Below are the code and all the weights of a small trained network. Each question names an input and a target symbol and asks about switching units off, where a switched-off unit gives its printed mean instead of its output.

import numpy as np


def w(rows, s, z=0):
    codes = np.array(rows[::2]) - 128.0
    scale = np.full(codes.shape[1], s)
    scale[-1] = z or s
    return codes * scale


def f(y):
    return np.maximum(y, 0)


def softmax(a):
    e = np.exp(a - a.max(-1, keepdims=True))
    return e / e.sum(-1, keepdims=True)


def log_softmax(a):
    a = a - a.max(-1, keepdims=True)
    return a - np.log(np.exp(a).sum(-1, keepdims=True))


def net(x, mask):
    ids = ['αβγδεηθλμξπστφψω'.index(c) for c in x.split()]
    T = len(ids)
    res = E[ids] + P[:T]
    r = res
    for j in range(2):
        rows = slice(2 * j, 2 * j + 2)
        q, k, v = (r @ M[0][rows].T for M in (Q, K, V))
        z = softmax(np.where(np.tri(T) > 0, q @ k.T / 2**0.5, -1e9)) @ v
        o = O[0][rows]
        res = res + np.where(mask[j], z, o[:, -1]) @ o[:, :-1]
    y = f(res @ A[0][:, :-1].T + A[0][:, -1])
    res = res + np.where(mask[2:10], y, B[0][:, -1]) @ B[0][:, :-1]
    return log_softmax(res[-1] @ U[:, :-1].T + U[:, -1])


Q, K, V, O, A, B = {}, {}, {}, {}, {}, {}
E = w([
[240,117,49,31],'α',
[182,111,199,128],'β',
[76,101,106,117],'γ',
[77,128,84,98],'δ',
[123,143,113,105],'ε',
[98,31,137,90],'η',
[56,178,168,103],'θ',
[119,105,59,156],'λ',
[89,150,153,252],'μ',
[165,104,188,76],'ξ',
[58,129,156,90],'π',
[197,84,161,144],'σ',
[167,157,136,106],'τ',
[137,107,121,142],'φ',
[160,42,71,138],'ψ',
[254,131,129,129],'ω',
],0.022)
P = w([
[77,1,135,77],'0',
[105,77,172,97],'1',
[95,79,152,113],'2',
[125,103,155,129],'3',
[68,72,163,108],'4',
[110,88,152,130],'5',
[78,108,153,110],'6',
[118,109,155,128],'7',
[123,105,79,119],'8',
[151,171,150,156],'9',
[142,163,140,164],'10',
[189,176,100,191],'11',
],0.0056)
Q[0] = w([
[191,168,212,81],'head 1',
[108,160,141,83],'head 1',
[130,59,246,74],'head 2',
[50,49,162,131],'head 2',
],0.011)
K[0] = w([
[175,124,128,1],'head 1',
[97,175,134,108],'head 1',
[55,164,175,219],'head 2',
[152,99,118,117],'head 2',
],0.0087)
V[0] = w([
[171,74,45,35],'head 1',
[49,169,139,41],'head 1',
[133,228,108,61],'head 2',
[108,113,169,254],'head 2',
],0.0085)
O[0] = w([
[44,34,98,132,141],'head 1',
[141,138,81,16,59],'head 1',
[99,128,148,95,3],'head 2',
[144,254,134,214,201],'head 2',
],0.0061,0.0036)
A[0] = w([
[85,203,153,114,73],'neuron 1',
[90,149,125,241,90],'neuron 2',
[213,200,146,97,49],'neuron 3',
[190,105,144,41,173],'neuron 4',
[141,255,159,103,166],'neuron 5',
[160,138,154,192,153],'neuron 6',
[53,62,165,34,144],'neuron 7',
[171,156,56,106,255],'neuron 8',
],0.0098,0.0057)
B[0] = w([
[176,130,161,64,165],'neuron 1',
[103,126,100,40,222],'neuron 2',
[77,76,42,118,174],'neuron 3',
[190,118,141,168,224],'neuron 4',
[116,127,121,206,237],'neuron 5',
[75,119,151,115,242],'neuron 6',
[106,162,161,87,254],'neuron 7',
[70,254,99,252,206],'neuron 8',
],0.0076)
U = w([
[160,245,141,46,98],'α',
[116,118,102,130,79],'β',
[254,171,190,46,172],'γ',
[212,121,122,172,102],'δ',
[102,123,69,105,117],'ε',
[199,141,222,152,29],'η',
[62,171,36,67,53],'θ',
[85,85,119,97,124],'λ',
[102,229,157,226,232],'μ',
[112,185,119,47,69],'ξ',
[169,185,108,105,145],'π',
[60,116,37,137,18],'σ',
[65,133,77,91,98],'τ',
[125,171,73,77,128],'φ',
[168,77,176,178,35],'ψ',
[92,54,54,157,2],'ω',
],0.0076,0.0042)

Each question gives the input, a string of symbols that net reads in full, and the target symbol t.
The units are the heads (2 rows each of Q, K, V and O) and the neurons (one row each of A and B). Each row of codes is followed by its name. A weight is (code - 128) times the scale printed after its matrix; where a second scale follows, it is the last column's (O, A, B and U).
mask holds one flag per unit, heads first, then neurons. A switched-off unit (its flag False) gives its mean, the last column of its rows in O or B, instead of its output. The means were averaged over made-up inputs and are rounded, as every weight is.
A unit's drop is (log p(t) with every unit on - log p(t) with that unit switched off) / (log p(t) with every unit on - log p(t) with every unit switched off).
The circuit of an input: a set's keep is (log p(t) with only the set's units on - log p(t) with every unit switched off) / (log p(t) with every unit on - log p(t) with every unit switched off). Starting from all 10 units, units are removed one at a time, each time the one whose removal leaves the highest keep (on an exact tie, the one counted first), for as long as the keep stays at least 0.8.
circuit, biggest first: the units of the circuit, biggest drop first
k most important neurons: the k neurons with the biggest drops, biggest first
heads that matter: for each layer, one digit per head in row order, 1 if its drop is at least 0.15 and else 0, layers parted by /
drop of u: that unit's drop, to one decimal
input ξ θ ξ μ β ξ ε τ λ, target μ: circuit, biggest first	(head 1)
input η η ψ θ η μ τ, target μ: circuit, biggest first	(head 2; neuron 8)
input π π ψ σ μ μ ω ω ε, target μ: heads that matter	10
input μ μ μ ψ, target μ: circuit, biggest first	(neuron 8; head 2)
input μ β ψ ξ ω ω, target μ: circuit, biggest first	(head 2; neuron 8)
input δ ω ψ τ μ β ε τ μ ξ λ ψ, target μ: heads that matter	10
input ε ω μ ξ π β η β φ μ ω δ, target μ: heads that matter	10
input ξ ξ ξ, target γ: heads that matter	01
input θ ξ λ π θ, target α: heads that matter	10
input μ μ ξ τ, target μ: 2 most important neurons	(neuron 8; neuron 5)
input θ γ θ, target α: heads that matter	11
input θ ξ β γ ε φ μ η, target μ: drop of head 1	0.4
input μ ω λ ξ ξ ω ξ ψ β, target μ: drop of neuron 5	0.2
input φ σ τ ξ β μ δ ξ γ, target μ: drop of head 1	1.1
input θ ω τ μ μ β ξ δ τ λ ξ λ, target μ: drop of head 1	0.9
input ξ σ θ γ ω σ θ μ θ μ η, target μ: most important neuron	(neuron 5)
